How the nodes are linked:
* | b p c z m j
Bod | Pom Sal Pog Par Lir Gar
Bik | Kup Muz Laz Lir Bok Foz
Peg | Ped Per Nik Lil Vit Raz
Zev | Lak Moz Muz Mun Mal Bok
Fud | Tup Ret Rar Git Nik Lis
Ruv | Tez Pev Zop Les Kuv Vog
Luf | Zev Lak Kup Muz Lam Vov
Daf | Zuv Lum Fad Raz Mon Pom
Vog | Sul Ruv Mar Rus Ret Rar
Suz | Lof Mul Lam Mal Rif Gaf
Ses | Fep Nik Lis Fas Raz Gol
Rek | Mon Zon Sal Daf Mun Lir
Foz | Kip Bik Lif Dag Kal Moz
Pom | Sal Daf Par Von Luv Vib
Moz | Rem Foz Nam Lup Vek Zev
Mam | Kal Vov Rem Foz Ren Non
Ved | Nur Geg Mul Rur Les Rif
Bim | Gaf Nuf Pes Kuf Duk Nur
Gaf | Nuf Suz Kuf Suv Teg Geg
Nik | Lil Maz Fud Tup Peg Ses
Bok | Luf Zev Bik Kup Suv Kal
Maz | Gal Nal Ret Bez Per Nik
Zuv | Lum Vit Raz Kem Zon Sal
Ped | Per Tuf Lil Maz Kel Kem
Vek | Mam Kal Moz Rem Rur Mal
Les | Buf Fav Ved Nur Tez Rus
Ris | Zul Tos Fav Duk Rit Tez
Rit | Rar Git Ris Zul Fas Met
Lif | Dag Laz Zat Gar Foz Nam
Nam | Lup Lif Mon Zon Moz Muz
Vib | Bod Pom Kel Pog Laz Zat
Lak | Moz Rem Mun Nam Non Luf
Laz | Lir Luv Vib Bod Bik Lif
Von | Fad Raz Gol Pel Sal Pog
Mal | Non Vek Zev Lak Lof Suv
Ren | Pes Kuf Mam Kal Geg Mul
Rus | Zop Les Rif Gaz Sul Tos
Non | Vek Mam Lak Moz Mul Lam
Rif | Gaz Ved Suz Lof Rus Teg
Rez | Lis Fas Met Bas Pel Gal
Gal | Nal Rez Bez Kuv Tuf Lil
Nal | Rez Lis Kuv Met Gol Maz
Muz | Mun Nam Luv Rek Zev Bik
Lam | Mal Non Luf Zev Suz Kuf
Kuv | Met Bas Ruv Tez Nal Ret
Kup | Muz Mun Lir Luv Luf Kip
Mun | Nam Lup Rek Mon Lak Kup
Tuf | Gol Pel Gal Nal Par Ped
Fas | Fud Tup Rit Rar Fep Rez
Lof | Mul Rur Mal Non Gaz Nuf
Gaz | Ved Nur Lof Mul Zop Vor
Mul | Rur Ren Non Vek Ved Suz
Fav | Duk Teg Geg Bim Ris Les
Luv | Rek Mon Pom Sal Muz Laz
Kel | Pog Par Ped Per Vib Lum
Fad | Raz Kem Pel Ses Daf Par
Mar | Rus Zop Vor Rif Vog Zul
Fep | Nik Lil Fas Fud Kem Pel
Duk | Teg Vor Bim Gaf Zul Buf
Mon | Zon Zat Daf Zuv Nam Luv
Zat | Gar Vib Lum Vit Lif Mon
Bez | Kuv Met Sul Ruv Gal Tup
Lil | Maz Gal Tup Ret Ped Fep
Vov | Bok Luf Kip Bik Kuf Mam
Lum | Vit Kel Kem Peg Zat Daf
Lup | Lif Dag Zon Zat Rem Mun
Rar | Git Vog Zul Tos Fud Bas
Gar | Vib Bod Vit Kel Dag Zon
Geg | Bim Gaf Ren Pes Fav Ved
Ret | Bez Kuv Vog Sul Maz Fud
Kip | Bik Kup Dag Laz Vov Rem
Pog | Par Von Per Tuf Bod Vit
Vit | Kel Pog Peg Ped Gar Zuv
Git | Vog Sul Tos Mar Tup Rit
Kem | Peg Ped Fep Nik Lum Fad
Per | Tuf Gol Maz Gal Pog Peg
Nuf | Suz Lof Suv Lam Vor Bim
Tez | Pev Ris Les Buf Met Sul
Par | Von Fad Tuf Gol Pom Kel
Rur | Ren Pes Vek Mam Nur Lof
Vor | Rif Gaz Nuf Suz Mar Duk
Tup | Ret Bez Git Vog Lil Fas
Nur | Geg Bim Rur Ren Buf Gaz
Dag | Laz Lir Gar Vib Kip Lup
Teg | Vor Rif Gaf Nuf Tos Fav
Gol | Pel Ses Nal Rez Von Per
Tos | Mar Rus Teg Vor Git Ris
Kuf | Suv Lam Vov Bok Gaf Ren
Pel | Ses Fep Rez Lis Fad Tuf
Pev | Ris Zul Buf Fav Bas Ruv
Lir | Luv Rek Bod Pom Kup Dag
Buf | Fav Duk Nur Geg Pev Zop
Bas | Rit Rar Pev Ris Lis Kuv
Zul | Tos Mar Duk Teg Rar Pev
Zon | Zat Gar Zuv Lum Lup Rek
Kal | Vov Bok Foz Kip Pes Vek
Zop | Les Buf Gaz Ved Ruv Mar
Sul | Ruv Tez Rus Zop Bez Git
Rem | Foz Kip Lup Lif Mam Lak
Pes | Kuf Suv Kal Vov Bim Rur
Met | Bas Rit Tez Pev Rez Bez
Lis | Fas Fud Bas Rit Ses Nal
Sal | Daf Zuv Von Fad Rek Bod
Suv | Lam Mal Bok Luf Nuf Pes
Raz | Kem Peg Ses Fep Zuv Von

The rows follow the links: the fewer symbols apart two nodes are, the more alike their rows tend to be.

Each row is also shifted at random along 8 hidden directions that mean nothing.

Some nodes, each with a row of numbers:
Daf [163, -67, 24, -15, 32, 12, 0, -1, 12, -6, 7, 17, -12, 66, 53, -5, 13, -21, 0, -10, -18, 6, -25, 8, -29, 4, -49, 20, 45, -21, 3, 33, -4, -27, 25, -13, 21, -16, 15, 2, -23, -21]
Nam [-53, 73, 31, 5, -31, -40, 42, -46, -21, 4, -15, -40, -16, -42, -1, -45, -37, -20, 15, -25, -2, -9, -36, -42, 24, -38, -1, -26, -15, 18, -20, -16, 6, 6, 12, 36, -17, -17, -2, 4, -15, 7]
Rar [47, -44, -20, -17, -34, 20, -18, 9, 3, -2, 10, 12, -3, -1, 8, 4, -47, 9, -22, 36, -20, -6, 18, 11, -20, 5, 17, 53, 52, -20, -18, -32, -6, 1, -3, 44, 3, 15, -14, -42, 18, 29]
Ved [-11, 14, -20, 34, -27, 12, -13, 1, -47, -11, 5, 6, 8, -16, -31, 0, -2, 24, 29, 14, 22, 9, 28, 13, 6, -3, 29, 29, -36, 32, 10, -10, -17, 12, -6, 0, -8, 23, -2, 17, 16, 9]
Per [56, 103, 10, -38, 23, -1, 6, -11, -5, 32, -6, 9, -27, -4, 45, -49, 16, -5, -36, 20, 27, 25, -12, 19, -22, 9, -12, -72, 13, 11, -8, -11, 12, 42, 1, 5, -53, -1, 7, -18, -8, 0]
Fep [57, -20, -5, -43, 31, 44, -3, 1, -6, 20, 13, -10, -9, 28, 37, 11, -12, 3, -38, 24, -14, 50, 5, 35, -9, 41, -33, 41, 1, -14, -4, 4, 14, 19, -6, -13, 13, 35, -13, 10, -7, -17]
Rem [59, -35, 28, 26, -42, -35, 23, -32, -13, -25, -10, -30, 3, -19, -7, -15, -19, -37, 42, -25, -19, -23, -20, -46, 27, -19, -6, 5, 15, -4, -18, -1, -12, -25, 29, 9, 16, -27, -19, 22, 2, 16]
Pel [-34, -47, -6, -42, 33, 17, -8, 16, 67, 21, -2, 8, 3, 15, 28, 19, 12, 2, -52, 4, -18, -2, -11, 6, -17, 5, -18, -30, 35, -38, -9, 5, 15, -6, -11, 5, 24, -1, 11, -36, -8, -9]
Mun [3, 48, 36, 21, -32, -66, 32, -16, 31, -4, -16, 10, -10, -18, 2, -50, -11, 1, 11, -32, 4, -58, -47, -50, -16, -67, 17, -29, 52, 10, -6, -6, -5, -24, 13, 37, -28, -65, 43, -41, -16, 16]
Nur [66, -50, -4, 39, -54, 10, -9, 2, -32, -37, 8, 5, 7, 2, -24, 23, 7, 70, 20, 15, 40, -4, 24, 2, -21, -11, 33, 56, 2, 31, 13, -1, -33, -41, 8, -39, -3, 5, -8, 26, 21, 7]
Met [92, -37, -6, -15, -19, 14, -29, -6, 43, 12, -6, 17, 5, -32, 23, -23, 33, 14, -23, 38, 31, 11, 18, 8, -14, 9, 16, -51, 55, -20, -12, -24, -11, 21, -4, -9, 5, -8, -1, -32, 38, 33]
Ruv [-7, 49, -33, -15, 19, 46, -28, 15, -29, 10, -8, -1, 4, -13, -7, 26, 67, 55, -32, 37, 66, 35, 42, 48, -14, 26, 19, -115, -54, 35, 3, 2, -15, 23, -22, -53, -23, 66, -12, 23, 10, -15]
Kem [-39, 11, 5, -45, 3, 3, 9, -16, -13, 15, 9, -6, -27, 21, 33, -15, -79, -46, -19, 3, -51, 5, -21, -8, -10, -3, -29, 61, 24, -29, -24, -19, 21, 6, 10, 75, -7, 3, -18, -35, -20, 1]
Mar [-62, -19, -36, -1, 3, -11, -27, 68, 3, -25, 13, 36, 11, 33, -39, 78, -31, -82, 13, 2, -67, -63, 44, 7, 7, 44, 21, 30, 23, -40, 0, -4, 5, -7, -2, 35, -28, -13, -49, -25, 15, 21]
Ped [-104, -84, 17, -51, -3, 1, 3, -34, 95, 10, -27, -48, 4, -45, 29, 24, 27, -4, -48, 0, 13, 5, -17, -46, 11, 3, -14, -91, 25, -61, -28, -14, 18, -23, 0, -24, 42, -29, -42, -5, 19, 5]
Kuv [91, 19, -24, -15, 21, 40, -38, 44, -67, -17, 31, 67, -29, 102, 23, 34, -18, 18, 0, 38, 11, 13, 40, 61, -74, 39, 1, 108, 4, 12, 31, 7, -14, -16, 14, -1, -60, 7, -20, -5, -7, -17]
Fav [-56, 7, -39, 32, 19, 10, -29, 51, 12, 15, 20, 60, 24, 8, -37, -5, -20, 0, 11, 9, -32, -19, 24, 37, 2, -9, 27, 70, 4, 5, 22, -2, 2, 34, -30, 49, 10, 20, 54, -50, 3, 11]
Ret [61, 2, -14, -17, -14, 18, -23, 5, -35, -1, 5, 18, -9, 13, 28, -10, -21, -44, -6, 40, -24, -2, 21, 24, -18, 28, -5, -14, 49, -16, -25, -20, -11, 22, 13, 40, -25, 26, -30, -31, 11, 28]
Ses [-172, 106, 12, -18, -17, -40, 18, 11, 28, 23, -10, 24, -27, -5, 28, -40, -13, 20, -48, 18, 22, -31, -21, -6, -45, -19, 23, -41, 62, 5, -8, -28, 11, 11, -4, 29, -83, -39, 18, -64, -5, 16]
Fas [10, 17, -10, -9, 18, 4, -30, 31, 25, 9, -3, 56, -3, 25, 29, -12, 47, -9, -23, 29, 17, -21, 10, 29, -43, 10, 7, -81, 61, -9, 1, 0, -10, 12, 0, 3, -39, -6, 20, -50, 8, 14]
Foz [-8, 21, 4, 23, 17, -5, 11, -34, 8, 29, -13, -15, 17, -51, -14, -65, 2, -32, 28, -33, -20, 3, -28, -12, 52, -49, -15, -64, -30, 13, -13, 5, 3, 42, -13, 56, 54, 26, 58, -14, -20, 1]
Muz [5, -8, 13, 9, 8, -16, 14, 7, -30, -28, 6, 10, -16, 61, -9, 26, -28, -5, 27, -39, -19, -35, -22, -15, -23, -33, -13, 48, -15, 11, 10, 31, -8, -58, 21, 25, -3, -17, 7, 9, -39, -32]
Dag [-33, -54, 19, -11, 17, -26, 14, 20, 17, -42, -5, -5, -10, 70, -4, 81, 6, -23, 11, -48, -20, -58, -21, -36, -24, -14, -21, -10, -1, -22, 9, 44, -3, -92, 27, -19, 0, -42, -27, 21, -33, -37]
Luv [-25, 13, 18, -9, 29, -25, 25, 5, 23, 2, -6, -7, -6, 18, 6, 3, -7, -25, -2, -39, -30, -24, -35, -19, 2, -19, -21, -14, 0, -9, -1, 22, 16, -17, 3, 16, 8, -21, 19, -4, -32, -22]
Maz [-105, -10, 18, -21, -65, -24, 23, -19, 8, -5, -2, -24, -20, -17, 32, -12, -62, 2, -34, 32, -17, -4, -7, -25, -15, 20, 9, 65, 81, -25, -29, -47, 7, -8, 18, 11, -38, -31, -46, -24, 23, 37]
Par [22, -59, 8, -36, 57, 23, -18, -4, 54, 17, 6, 25, -8, 42, 40, 4, 15, -4, -16, -11, 4, 21, -19, 3, -25, -1, -36, 28, -1, -36, 21, 20, 14, -14, 0, -3, 36, -29, 13, -10, -13, -28]
Fad [-8, -72, 9, -42, 0, 34, 5, -17, -18, -17, -7, -27, -20, 50, 45, 35, -4, 21, -32, 6, 1, 4, -19, -1, -42, -10, -38, -40, 20, -14, -29, 16, -17, -59, 23, -1, 22, 37, -28, 5, -31, -31]
Mal [12, 9, 2, 20, -26, -25, 26, -12, -40, -15, 2, -47, 11, -37, -43, 16, -47, -65, 44, -25, -54, -10, 7, -28, 69, 22, -1, 45, -33, -3, -14, -10, 12, 16, 6, 10, 11, 6, -44, 43, 10, 16]
Lil [-20, 16, 5, -33, 8, -20, -8, 15, 35, 10, -4, 14, -11, 7, 27, 8, 0, -61, -21, 16, -23, -19, 5, -5, -6, 40, -5, -27, 55, -44, -8, -16, 18, 15, 8, 3, -36, -41, -35, -26, 19, 26]
Non [-45, 11, -7, 32, 19, 17, 18, -27, 9, 26, -3, -47, 33, -72, -40, -29, 30, 43, 8, -23, 20, 47, -4, 4, 66, -16, 2, -26, -85, 35, 7, 9, 12, 44, -35, -30, 67, 50, 46, 41, -1, -18]
Luf [8, -2, 10, 51, -21, -11, 23, -1, -46, -17, 5, 1, 6, 18, -15, -25, -22, 32, 27, -20, -15, -21, -24, 1, -8, -49, -2, 34, 9, 43, -3, 19, -24, -23, 10, 27, 14, 31, 52, -3, -35, -12]
Kip [47, -14, 30, 17, 1, -35, 8, -38, 68, 8, -27, -18, 18, -65, -6, -40, 69, -10, 25, -33, 39, -6, -27, -48, 34, -33, 6, -113, -11, -7, 5, 9, 0, 3, 1, -34, 33, -53, 22, 15, 18, 12]
Rek [26, -95, 32, -17, -7, 6, 35, -35, 17, -18, -9, -70, 0, 1, 18, 26, 11, 41, -18, -23, 5, 22, -33, -31, 13, -3, -36, -1, -9, -8, -16, 23, 0, -56, 16, -61, 56, 5, -23, 56, -14, -32]
Peg [3, 35, 6, -46, 43, -11, -8, 3, 55, 32, -6, 25, -14, 2, 35, -25, 7, -46, -28, -3, -11, -6, -18, -5, -10, -1, -16, -51, 26, -36, -2, -7, 23, 27, -8, 34, -12, -32, 11, -44, -4, 5]
Rit [38, 25, -15, -24, 20, -3, -41, 17, 53, 21, 5, 49, -1, -18, 1, 0, 16, -40, -1, 25, 19, 7, 33, 6, -3, 37, 26, 16, 8, -40, 26, -27, 20, 43, -14, 0, -31, -60, -23, -25, 48, 33]
Pom [74, -55, 40, -13, 14, -5, 17, -44, 64, 19, -16, -33, 4, -32, 43, -43, 51, 6, -13, -9, 20, 35, -37, -23, 18, 0, -33, -59, 23, -23, -9, 8, 7, 7, 7, -52, 47, -28, 17, 19, 5, -2]
Zop [-43, 11, -36, 16, 20, 16, -24, 22, 45, 38, 2, 19, 35, -60, -34, -21, 16, -2, -11, 13, -13, 15, 25, 28, 44, 8, 22, -12, -13, -7, 5, -16, 16, 72, -46, 18, 34, 29, 39, -33, 27, 26]
Gaf [-42, -10, -23, 42, -22, 13, -10, 25, -33, -14, 13, 30, 9, 20, -39, 11, -25, 73, 9, -3, 9, -25, 11, 19, -28, -52, 32, 60, -14, 43, 14, 5, -27, -29, -14, 37, 5, 37, 47, -22, -17, -9]

Where do the symbols, taken in turn from left to right, take each start?
Answer with the node's name.
[-46, 45, -10, 21, -6, -7, 16, -9, -41, -8, -9, -44, 15, -41, -46, 16, 3, -20, 27, -19, -5, -1, 12, -9, 53, 6, 10, -48, -68, 27, -9, 4, 2, 13, -6, -11, 4, 35, -20, 47, -3, -4]
z z p z b j => Mon
[72, 35, 37, -20, 16, -29, 4, -36, 32, 16, -16, 0, -17, -16, 49, -50, 45, -52, 9, -3, 32, 17, -24, -24, 3, 17, -21, -80, 22, -23, 2, -2, 11, 24, 23, -30, -23, -67, -16, 10, 16, 13]
z b z j z => Tup
[-132, 16, 7, -16, -36, 2, 9, -33, 8, 20, -13, -30, -8, -48, 30, -31, 10, 39, -44, 38, 36, 31, -2, -1, -5, 14, 11, -45, 30, 2, -25, -35, -2, 22, 1, -25, -22, 9, -22, -10, 22, 22]
z j m c c j => Git
[-17, 0, 21, -5, 38, -20, 21, 8, 42, 0, 1, 9, -8, 36, 5, 15, 15, 30, -9, -40, 12, -10, -34, -18, -20, -23, -13, 29, -14, 2, 30, 30, 15, -38, -1, -27, 4, -47, 31, 9, -27, -38]
p j m z j z => Bod
[28, 7, -33, -8, 15, -3, -27, 50, 17, 4, 13, 38, 12, 4, -28, 34, -33, -69, 2, 11, -61, -30, 37, 17, 18, 39, 18, 49, 20, -33, 2, -15, 19, 35, -17, 41, -13, -7, -18, -34, 23, 29]
b z z p m c => Mul
[22, 4, -16, 41, -55, 17, 0, 5, -72, -16, 10, 1, 5, -1, -16, -11, -15, 75, 3, 36, 23, 12, 24, 33, -19, -5, 30, 48, 11, 52, -6, -14, -32, -1, 1, -11, -17, 55, 13, 8, 7, 12]
p m z m => Rus
[-19, 109, 4, 39, 6, -29, 17, 11, -72, -14, 10, 10, -10, 18, -31, -1, -1, -6, 48, -22, 13, -4, 8, 7, 8, 7, 12, 40, -62, 51, 35, 16, -1, 7, 7, -23, -56, -13, 4, 44, -16, -18]
m b c p b c => Kup
[-17, 45, -8, -37, 28, -7, -9, 39, -6, 7, 11, 34, -19, 52, 26, 13, -38, -84, -15, 13, -57, -22, 10, 17, -19, 37, -18, 20, 44, -33, -6, -4, 19, 20, 8, 51, -51, -14, -24, -42, -11, 8]
z j p p => Bez
[-32, 53, 6, -13, 45, 11, 18, -6, -65, -4, 13, -18, -23, 50, -5, 24, -40, -20, 23, -36, -19, 24, -14, 4, 5, 3, -33, 69, -91, 20, 19, 29, 16, -12, 6, 13, -3, 16, -13, 46, -46, -51]
j j z j b c => Pom
[33, -19, -13, 21, -60, -6, 2, 12, 41, 6, -15, -1, 25, -63, -11, -31, 22, 63, -44, 35, 15, -27, 7, 6, -6, -25, 43, -76, 86, 14, -35, -30, -20, 16, -21, 5, 1, 29, 42, -52, 26, 44]
c z c p b p => Mam
[-22, 11, -31, -13, 6, 40, -29, 23, -14, 6, 10, 27, -3, 17, 0, 18, 1, 47, -27, 33, 25, 14, 29, 39, -33, 6, 18, 4, -9, 12, 5, -9, -9, 5, -18, 11, -17, 39, 5, -22, 3, -3]
c j c j b => Buf
[-5, -44, -37, 21, 50, 18, -47, 50, 30, -5, 24, 63, 23, 30, -54, 54, -3, -32, 43, -21, -25, -16, 36, 15, 11, 11, 17, 100, -55, -24, 52, 21, 12, 2, -23, 19, 33, -23, 13, -4, 13, -10]
p z b p p => Mam
[-19, 69, 20, -17, 31, -23, 29, -17, -23, 11, -7, -30, -16, 1, 12, -14, -14, -67, 14, -29, -28, 7, -22, -15, 32, 14, -31, -30, -31, -2, -6, 10, 22, 21, 14, 6, -15, -8, -15, 25, -24, -16]
p m j z j m m => Lak
[4, 42, 3, -37, 71, 3, -22, 33, 20, 7, 8, 64, -30, 84, 38, 18, 28, -6, -16, -7, 26, -10, -7, 19, -68, 1, -16, -10, -5, -13, 38, 28, 10, -21, 6, -6, -46, -48, 12, -20, -27, -36]
z b z p j j => Fas
[64, -17, -14, -6, -33, 7, -17, 15, 34, 1, -3, 23, 7, -21, 4, -4, 17, 63, -42, 36, 32, -14, 16, 13, -33, -11, 33, -31, 58, 5, -11, -23, -16, -3, -12, -7, -14, 6, 20, -41, 23, 25]
b m b c => Tez
[-12, -64, 18, -18, 29, -13, 14, 7, 26, -7, -6, -14, 0, 37, 21, 24, -6, -79, 4, -33, -65, -30, -27, -22, 13, 5, -47, -31, 30, -46, -19, 29, 10, -27, 19, 21, 35, -13, -13, -5, -29, -15]
m c z b c => Tuf
